Below is a small trained network, with its code and all its weights. Each question gives an input and a class and asks what happens when units are switched off, that is, made to give their printed mean instead of their output.

import numpy as np


def w(rows, s, z=0):
    codes = np.array(rows[::2]) - 128.0
    scale = np.full(codes.shape[1], s)
    scale[-1] = z or s
    return codes * scale


def norm(h):
    return h / np.sqrt((h * h).mean(-1, keepdims=True) + 1e-5)


def f(y):
    return y / 2 * (1 + np.tanh(0.7978845608 * (y + 0.044715 * y**3)))


def log_softmax(a):
    a = a - a.max(-1, keepdims=True)
    return a - np.log(np.exp(a).sum(-1, keepdims=True))


def net(x, mask):
    res = np.array(x, float).reshape(1, 5) / 4 @ E
    u = 0
    for l in range(2):
        y = f(norm(res) @ A[l][:, :-1].T + A[l][:, -1])
        res = res + np.where(mask[u : u + 10], y, B[l][:, -1]) @ B[l][:, :-1]
        u += 10
    return log_softmax(norm(res)[-1] @ U[:, :-1].T + U[:, -1])


A, B = {}, {}
E = w([
[165,88,155,251,33,107,156,186,157],'x0',
[142,148,163,236,55,129,183,24,152],'x1',
[37,68,113,113,128,132,157,137,180],'x2',
[130,121,134,116,124,128,140,127,121],'x3',
[130,122,123,136,131,135,126,126,121],'x4',
],0.0031)
A[0] = w([
[157,132,114,103,130,94,123,164,89,108],'L0N0',
[119,138,55,31,191,120,82,195,75,130],'L0N1',
[71,58,122,124,126,157,117,211,176,103],'L0N2',
[63,118,69,65,169,100,137,132,126,73],'L0N3',
[163,100,141,210,56,108,164,140,130,108],'L0N4',
[124,64,135,134,123,127,94,252,151,88],'L0N5',
[142,115,129,181,88,115,152,121,127,117],'L0N6',
[255,151,137,145,104,97,71,245,67,2],'L0N7',
[158,159,106,81,169,138,99,135,66,102],'L0N8',
[125,126,116,129,127,114,130,128,124,126],'L0N9',
],0.0038,0.0063)
B[0] = w([
[139,135,155,149,97,123,129,98,144,127],'L0N0',
[155,126,189,170,93,139,110,174,166,254],'L0N1',
[125,137,95,144,125,111,185,177,110,172],'L0N2',
[107,101,161,156,114,165,145,145,163,142],'L0N3',
[138,129,153,88,178,153,91,191,141,203],'L0N4',
[119,152,75,135,123,94,208,110,99,174],'L0N5',
[128,125,138,98,161,143,106,161,135,154],'L0N6',
[3,59,212,187,126,241,152,28,243,149],'L0N7',
[158,142,155,157,91,114,119,130,129,154],'L0N8',
[129,128,131,131,127,128,129,126,127,126],'L0N9',
],0.0055,0.0033)
A[1] = w([
[144,98,65,120,89,6,114,162,74,97],'L1N0',
[125,103,137,205,105,132,171,124,156,90],'L1N1',
[146,147,23,124,155,81,145,129,43,2],'L1N2',
[33,89,90,104,135,134,146,34,150,37],'L1N3',
[168,201,94,113,139,104,124,39,28,77],'L1N4',
[78,62,154,138,123,138,147,194,190,130],'L1N5',
[132,145,58,114,146,133,123,123,61,46],'L1N6',
[82,168,128,2,120,90,84,185,131,106],'L1N7',
[19,100,84,121,150,133,179,72,155,79],'L1N8',
[158,175,163,118,131,174,96,66,145,169],'L1N9',
],0.0042,0.0026)
B[1] = w([
[129,148,102,143,128,117,150,112,87,130],'L1N0',
[89,137,138,25,180,155,77,123,118,167],'L1N1',
[121,110,133,194,97,137,159,208,152,106],'L1N2',
[249,175,174,144,105,100,77,223,92,144],'L1N3',
[47,35,76,162,135,160,174,176,184,157],'L1N4',
[76,124,120,119,136,165,109,3,126,252],'L1N5',
[130,102,146,168,103,133,142,208,168,100],'L1N6',
[133,111,123,243,90,134,175,44,132,160],'L1N7',
[197,147,182,171,122,140,67,174,113,162],'L1N8',
[132,135,84,96,109,60,156,182,82,188],'L1N9',
],0.0047,0.0037)
U = w([
[251,183,168,121,122,106,72,147,103,227],'0',
[39,88,155,129,142,201,113,78,181,2],'1',
[105,114,2,134,119,77,205,168,93,161],'2',
],0.0092,0.00047)

Each question gives the input, the list of numbers given to net, and the class t.
The units are the neurons (one row each of A and B). Each row of codes is followed by its name. A weight is (code - 128) times the scale printed after its matrix; where a second scale follows, it is the last column's (A, B and U).
mask holds one flag per neuron, layer by layer. A switched-off neuron (its flag False) gives its mean, the last column of its row in B, instead of its output. The means were averaged over made-up inputs and are rounded, as every weight is.
A unit's drop is (log p(t) with every unit on - log p(t) with that unit switched off) / (log p(t) with every unit on - log p(t) with every unit switched off).
The circuit of an input: a set's keep is (log p(t) with only the set's units on - log p(t) with every unit switched off) / (log p(t) with every unit on - log p(t) with every unit switched off). Starting from the 12 units with the biggest drops (on a tie, the unit counted first), units are removed one at a time, each time the one whose removal leaves the highest keep (on an exact tie, the one counted first), for as long as the keep stays at least 0.8.
units of the circuit, in order: the units of the circuit, biggest drop first
top k neurons: the k neurons with the biggest drops, biggest first
k most important neurons of layer l: the k neurons of layer l with the biggest drops, biggest first
drop when u is switched off: that unit's drop, to one decimal
input [-6,-4,-1,8,3], class 0: units of the circuit, in order => (L0N1, L0N7)
input [-8,1,8,4,-2], class 0: most important neuron of layer 1 => (L1N3)
input [1,-8,-4,-7,-3], class 1: top 2 neurons => (L0N7, L1N3)
input [-8,3,8,4,-7], class 0: units of the circuit, in order => (L1N3, L1N8)
input [-2,7,0,8,-4], class 2: units of the circuit, in order => (L0N7, L1N4, L0N1, L1N5)
input [0,2,2,8,-4], class 0: units of the circuit, in order => (L0N1, L1N3)
input [-6,6,-4,-4,8], class 2: units of the circuit, in order => (L1N4, L1N9)
input [-3,7,-2,-4,-4], class 2: 3 most important neurons of layer 1 => (L1N4, L1N9, L1N5)
input [-6,4,-2,-5,-1], class 2: 2 most important neurons of layer 1 => (L1N4, L1N9)
input [2,-1,-1,-6,3], class 1: top 3 neurons => (L0N7, L0N4, L1N5)
input [0,7,-6,-5,7], class 2: 4 most important neurons of layer 0 => (L0N1, L0N7, L0N8, L0N3)
input [-5,1,3,-1,0], class 0: 2 most important neurons of layer 0 => (L0N4, L0N6)
input [1,-3,4,2,6], class 2: 2 most important neurons of layer 0 => (L0N2, L0N7)
input [-5,4,1,-1,-8], class 0: units of the circuit, in order => (L1N3)
input [0,8,-8,2,0], class 2: units of the circuit, in order => (L0N1, L1N4, L0N7)
input [-1,6,-5,-1,-6], class 2: top 2 neurons => (L0N1, L1N4)
input [-5,7,2,1,8], class 0: top 2 neurons => (L1N3, L1N8)
input [0,4,8,1,-1], class 0: top 3 neurons => (L1N3, L0N1, L1N8)
input [1,-4,-3,6,-7], class 1: drop when L0N7 is switched off => 1.4
input [-2,5,-1,-5,-6], class 2: drop when L0N9 is switched off => 0.0
input [2,-4,4,5,2], class 2: drop when L0N2 is switched off => 0.1
input [4,-2,-4,-8,-4], class 1: top neuron => (L0N7)
